Below is a small trained network, with its code and all its weights. Each question gives an input and a class and asks what happens when units are switched off, that is, made to give their printed mean instead of their output.

import numpy as np


def w(rows, s, z=0):
    codes = np.array(rows[::2]) - 128.0
    scale = np.full(codes.shape[1], s)
    scale[-1] = z or s
    return codes * scale


def norm(h):
    return h / np.sqrt((h * h).mean(-1, keepdims=True) + 1e-5)


def f(y):
    return np.maximum(y, 0)


def log_softmax(a):
    a = a - a.max(-1, keepdims=True)
    return a - np.log(np.exp(a).sum(-1, keepdims=True))


def net(x, mask):
    res = np.array(x, float).reshape(1, 6) / 4 @ E
    u = 0
    for l in range(4):
        y = f(norm(res) @ A[l][:, :-1].T + A[l][:, -1])
        res = res + np.where(mask[u : u + 6], y, B[l][:, -1]) @ B[l][:, :-1]
        u += 6
    return log_softmax(norm(res)[-1] @ U[:, :-1].T + U[:, -1])


A, B = {}, {}
E = w([
[39,170,136,117,105,173,171,147],'x0',
[87,128,95,90,125,154,143,73],'x1',
[152,141,80,88,100,85,119,82],'x2',
[102,253,96,136,99,113,132,175],'x3',
[89,131,149,160,98,94,216,141],'x4',
[113,144,88,123,174,124,94,138],'x5',
],0.0039)
A[0] = w([
[196,126,223,134,141,169,125,203,21],'L0N1',
[184,48,129,161,186,97,4,146,71],'L0N2',
[191,166,139,220,78,82,138,180,93],'L0N3',
[49,69,123,201,135,97,190,122,63],'L0N4',
[146,132,198,162,170,171,96,202,109],'L0N5',
[209,100,111,144,149,117,34,97,4],'L0N6',
],0.0038,0.0024)
B[0] = w([
[74,137,93,247,61,118,95,99,181],'L0N1',
[197,15,85,96,212,251,81,146,250],'L0N2',
[188,148,221,128,143,127,141,156,218],'L0N3',
[110,164,95,138,139,183,169,82,193],'L0N4',
[74,160,105,161,77,99,162,85,211],'L0N5',
[123,4,51,24,131,149,188,203,199],'L0N6',
],0.0041,0.0027)
A[1] = w([
[95,233,28,57,129,186,70,147,99],'L1N1',
[80,105,118,95,185,208,127,66,96],'L1N2',
[87,137,1,77,109,55,146,102,58],'L1N3',
[120,108,114,25,117,185,82,110,4],'L1N4',
[171,101,120,198,186,109,78,196,91],'L1N5',
[188,234,155,131,136,26,134,135,155],'L1N6',
],0.004,0.0022)
B[1] = w([
[100,115,119,215,219,82,127,73,251],'L1N1',
[129,107,218,102,97,132,164,221,216],'L1N2',
[78,180,25,144,137,148,68,113,187],'L1N3',
[196,163,255,122,123,40,80,119,179],'L1N4',
[107,136,120,51,128,157,138,25,201],'L1N5',
[94,150,147,103,104,88,124,241,221],'L1N6',
],0.0044,0.003)
A[2] = w([
[190,151,85,137,99,133,59,147,250],'L2N1',
[84,123,137,155,139,186,172,173,148],'L2N2',
[78,141,159,96,121,150,89,109,57],'L2N3',
[120,181,133,144,152,115,84,139,175],'L2N4',
[160,105,109,3,123,122,106,116,166],'L2N5',
[88,129,87,156,154,162,101,131,114],'L2N6',
],0.0056,0.0013)
B[2] = w([
[84,48,150,70,79,253,220,134,227],'L2N1',
[162,70,84,54,65,143,128,130,254],'L2N2',
[133,156,241,114,153,138,162,40,159],'L2N3',
[164,131,91,207,85,121,147,115,222],'L2N4',
[162,131,144,80,185,102,45,195,251],'L2N5',
[143,130,71,125,83,139,154,51,202],'L2N6',
],0.0046,0.0029)
A[3] = w([
[96,239,113,174,105,115,142,171,155],'L3N1',
[48,173,93,20,5,120,168,61,67],'L3N2',
[206,5,215,146,93,57,119,48,118],'L3N3',
[89,70,92,117,96,6,158,89,158],'L3N4',
[45,34,175,79,108,160,219,73,7],'L3N5',
[160,69,181,204,136,177,4,17,126],'L3N6',
],0.0037,0.0011)
B[3] = w([
[146,68,94,108,96,63,84,136,229],'L3N1',
[175,84,132,155,185,161,85,128,233],'L3N2',
[102,255,65,142,171,109,73,136,255],'L3N3',
[93,124,104,117,131,188,85,124,179],'L3N4',
[104,125,155,91,39,150,176,115,239],'L3N5',
[168,208,144,183,150,138,225,156,226],'L3N6',
],0.0056,0.0031)
U = w([
[94,183,231,59,138,105,129,86,85],'0',
[202,67,130,46,213,154,71,180,178],'1',
[100,80,169,131,149,86,122,126,2],'2',
[68,150,22,154,127,104,91,65,175],'3',
[112,73,173,133,152,62,131,114,22],'4',
[89,68,165,115,75,212,208,110,178],'5',
[122,149,137,173,53,48,133,247,157],'6',
[165,175,147,204,197,147,157,106,134],'7',
],0.012,0.0061)

Each question gives the input, the list of numbers given to net, and the class t.
The units are the neurons (one row each of A and B). Each row of codes is followed by its name. A weight is (code - 128) times the scale printed after its matrix; where a second scale follows, it is the last column's (A, B and U).
mask holds one flag per neuron, layer by layer. A switched-off neuron (its flag False) gives its mean, the last column of its row in B, instead of its output. The means were averaged over made-up inputs and are rounded, as every weight is.
A unit's drop is (log p(t) with every unit on - log p(t) with that unit switched off) / (log p(t) with every unit on - log p(t) with every unit switched off).
The circuit of an input: a set's keep is (log p(t) with only the set's units on - log p(t) with every unit switched off) / (log p(t) with every unit on - log p(t) with every unit switched off). Starting from the 12 units with the biggest drops (on a tie, the unit counted first), units are removed one at a time, each time the one whose removal leaves the highest keep (on an exact tie, the one counted first), for as long as the keep stays at least 0.8.
circuit, biggest first: the units of the circuit, biggest drop first
top k neurons: the k neurons with the biggest drops, biggest first
k most important neurons of layer l: the k neurons of layer l with the biggest drops, biggest first
drop when u is switched off: that unit's drop, to one decimal
input [-1,-8,-3,-8,6,-1], class 7: 2 most important neurons of layer 1 => (L1N2, L1N6)
input [6,8,7,-4,-4,4], class 0: circuit, biggest first => (L1N4, L2N3)
input [3,7,-6,0,-3,7], class 5: circuit, biggest first => (L1N2, L3N5, L2N5)
input [7,3,3,3,-3,-6], class 3: circuit, biggest first => (L1N1, L2N1)
input [5,-4,4,0,-6,2], class 7: circuit, biggest first => (L1N1, L3N6)
input [-5,2,-5,1,3,-7], class 6: circuit, biggest first => (L0N2, L3N3)
input [2,-6,-4,-7,1,8], class 5: circuit, biggest first => (L0N5, L2N5, L3N5)
input [-8,-6,-3,-3,4,-1], class 7: top 2 neurons => (L3N6, L0N1)
input [3,-2,-5,0,2,6], class 3: top 3 neurons => (L0N2, L2N1, L0N5)
input [-7,1,-8,6,-4,-6], class 5: top 2 neurons => (L2N1, L0N1)
input [-2,-7,-6,4,-5,-5], class 5: 2 most important neurons of layer 1 => (L1N1, L1N5)
input [-8,0,6,4,4,7], class 1: top neuron => (L2N1)
input [-1,8,0,0,-3,8], class 7: 2 most important neurons of layer 1 => (L1N1, L1N4)
input [2,4,-4,6,-8,-5], class 7: most important neuron of layer 1 => (L1N1)
input [1,-5,-4,1,-2,2], class 5: top 2 neurons => (L1N1, L0N1)
input [5,-1,-8,0,-6,5], class 5: 2 most important neurons of layer 3 => (L3N3, L3N5)
input [7,1,-3,3,-8,2], class 7: 2 most important neurons of layer 3 => (L3N6, L3N3)
input [-3,5,5,-4,8,2], class 3: drop when L0N4 is switched off => -0.1
input [5,7,-5,-6,-7,-4], class 0: drop when L1N2 is switched off => -0.1
